Below are the code and all the weights of a small trained network. Each question names an input and a class and asks about switching units off, where a switched-off unit gives its printed mean instead of its output.

import numpy as np


def w(rows, s, z=0):
    codes = np.array(rows[::2]) - 128.0
    scale = np.full(codes.shape[1], s)
    scale[-1] = z or s
    return codes * scale


def norm(h):
    return h / np.sqrt((h * h).mean(-1, keepdims=True) + 1e-5)


def f(y):
    return y / 2 * (1 + np.tanh(0.7978845608 * (y + 0.044715 * y**3)))


def log_softmax(a):
    a = a - a.max(-1, keepdims=True)
    return a - np.log(np.exp(a).sum(-1, keepdims=True))


def net(x, mask):
    res = np.array(x, float).reshape(1, 6) / 4 @ E
    u = 0
    for l in range(3):
        y = f(norm(res) @ A[l][:, :-1].T + A[l][:, -1])
        res = res + np.where(mask[u : u + 13], y, B[l][:, -1]) @ B[l][:, :-1]
        u += 13
    return log_softmax(norm(res)[-1] @ U[:, :-1].T + U[:, -1])


A, B = {}, {}
E = w([
[150,90,45,114],'x0',
[158,78,143,87],'x1',
[227,141,167,234],'x2',
[231,235,2,83],'x3',
[115,146,200,132],'x4',
[126,133,76,134],'x5',
],0.0064)
A[0] = w([
[29,212,68,212,159],'L0N0',
[133,132,2,104,94],'L0N1',
[146,103,170,101,178],'L0N2',
[137,151,58,153,93],'L0N3',
[50,78,126,72,74],'L0N4',
[163,233,116,79,128],'L0N5',
[47,127,114,195,243],'L0N6',
[154,200,183,43,165],'L0N7',
[126,151,253,117,247],'L0N8',
[130,165,111,90,95],'L0N9',
[90,137,164,137,141],'L0N10',
[29,174,124,87,61],'L0N11',
[122,149,181,75,32],'L0N12',
],0.0073,0.0013)
B[0] = w([
[145,71,58,121,201],'L0N0',
[85,126,96,194,253],'L0N1',
[97,222,62,197,149],'L0N2',
[88,167,160,51,173],'L0N3',
[75,151,59,103,194],'L0N4',
[146,76,214,80,205],'L0N5',
[203,66,209,49,203],'L0N6',
[127,170,151,192,166],'L0N7',
[104,208,6,94,241],'L0N8',
[35,145,232,1,142],'L0N9',
[185,112,119,132,155],'L0N10',
[71,69,87,152,178],'L0N11',
[94,134,135,147,126],'L0N12',
],0.0064,0.0032)
A[1] = w([
[141,147,159,155,124],'L1N0',
[90,139,168,97,101],'L1N1',
[112,86,131,91,97],'L1N2',
[98,123,136,131,68],'L1N3',
[156,146,96,93,29],'L1N4',
[110,84,105,143,109],'L1N5',
[197,146,96,81,118],'L1N6',
[190,156,141,162,249],'L1N7',
[74,98,179,161,152],'L1N8',
[72,94,144,192,148],'L1N9',
[93,8,187,136,178],'L1N10',
[47,148,108,118,39],'L1N11',
[160,173,149,214,109],'L1N12',
],0.015,0.0018)
B[1] = w([
[108,152,130,199,153],'L1N0',
[81,88,171,129,158],'L1N1',
[128,134,63,152,170],'L1N2',
[154,165,176,148,137],'L1N3',
[175,126,199,103,161],'L1N4',
[172,125,23,157,172],'L1N5',
[94,139,177,110,203],'L1N6',
[28,107,93,125,225],'L1N7',
[138,192,180,75,190],'L1N8',
[240,181,137,97,198],'L1N9',
[197,171,93,2,254],'L1N10',
[4,109,120,223,219],'L1N11',
[98,55,134,173,229],'L1N12',
],0.0056,0.0064)
A[2] = w([
[169,104,61,126,192],'L2N0',
[120,88,44,132,187],'L2N1',
[63,85,85,143,135],'L2N2',
[142,177,121,97,249],'L2N3',
[133,130,23,165,92],'L2N4',
[82,139,175,141,76],'L2N5',
[52,146,70,94,147],'L2N6',
[40,97,182,122,174],'L2N7',
[153,80,154,127,119],'L2N8',
[215,155,105,217,193],'L2N9',
[189,213,128,141,101],'L2N10',
[123,200,96,138,184],'L2N11',
[142,250,103,142,181],'L2N12',
],0.013,0.0014)
B[2] = w([
[204,149,93,254,197],'L2N0',
[160,148,132,167,232],'L2N1',
[196,206,146,98,230],'L2N2',
[228,160,155,54,175],'L2N3',
[101,104,132,128,222],'L2N4',
[243,194,90,158,165],'L2N5',
[146,70,183,190,255],'L2N6',
[206,98,111,190,213],'L2N7',
[102,100,40,156,125],'L2N8',
[14,65,165,153,184],'L2N9',
[179,72,187,62,159],'L2N10',
[238,94,197,111,163],'L2N11',
[207,99,130,25,174],'L2N12',
],0.0056,0.0068)
U = w([
[217,118,173,55,87],'0',
[49,80,132,179,242],'1',
[186,189,120,165,212],'2',
[177,126,126,147,45],'3',
[180,254,92,174,2],'4',
],0.0088,0.00089)

Each question gives the input, the list of numbers given to net, and the class t.
The units are the neurons (one row each of A and B). Each row of codes is followed by its name. A weight is (code - 128) times the scale printed after its matrix; where a second scale follows, it is the last column's (A, B and U).
mask holds one flag per neuron, layer by layer. A switched-off neuron (its flag False) gives its mean, the last column of its row in B, instead of its output. The means were averaged over made-up inputs and are rounded, as every weight is.
A unit's drop is (log p(t) with every unit on - log p(t) with that unit switched off) / (log p(t) with every unit on - log p(t) with every unit switched off).
The circuit of an input: a set's keep is (log p(t) with only the set's units on - log p(t) with every unit switched off) / (log p(t) with every unit on - log p(t) with every unit switched off). Starting from the 12 units with the biggest drops (on a tie, the unit counted first), units are removed one at a time, each time the one whose removal leaves the highest keep (on an exact tie, the one counted first), for as long as the keep stays at least 0.8.
units of the circuit, in order: the units of the circuit, biggest drop first
k most important neurons: the k neurons with the biggest drops, biggest first
k most important neurons of layer l: the k neurons of layer l with the biggest drops, biggest first
drop of u: that unit's drop, to one decimal
input [-5,-2,3,6,6,4], class 0: units of the circuit, in order -> [L2N12]
input [-5,6,-3,-1,-6,7], class 4: 2 most important neurons -> [L2N2; L2N9]
input [-4,-8,-3,-8,-5,8], class 0: units of the circuit, in order -> [L1N10; L0N6]
input [-6,-5,3,8,3,-8], class 0: units of the circuit, in order -> [L2N12; L2N10]
input [-1,-8,-7,-6,-4,1], class 3: 2 most important neurons of layer 1 -> [L1N10; L1N9]
input [-6,3,6,-7,-7,0], class 0: 2 most important neurons -> [L1N10; L1N8]
input [-6,-4,2,7,7,-6], class 0: 2 most important neurons -> [L1N11; L2N12]
input [-3,-1,8,7,8,-5], class 1: 2 most important neurons of layer 2 -> [L2N9; L2N2]
input [-4,4,8,5,8,8], class 1: 2 most important neurons -> [L1N12; L2N9]
input [5,-8,-5,-3,4,-3], class 3: 2 most important neurons -> [L0N6; L2N6]
input [3,8,8,-5,4,4], class 1: 2 most important neurons -> [L2N9; L0N2]
input [6,-1,-6,-8,-3,-5], class 0: 3 most important neurons of layer 1 -> [L1N10; L1N8; L1N9]
input [4,-3,0,-6,6,7], class 4: drop of L2N6 -> 0.1
input [-3,3,-1,5,-4,4], class 0: drop of L1N10 -> 0.0
input [-4,-4,7,-3,-6,4], class 1: drop of L2N9 -> 0.2
input [1,7,-3,-4,-6,-8], class 4: drop of L1N5 -> 0.2
input [4,-5,1,-5,-7,-7], class 4: most important neuron of layer 1 -> [L1N5]
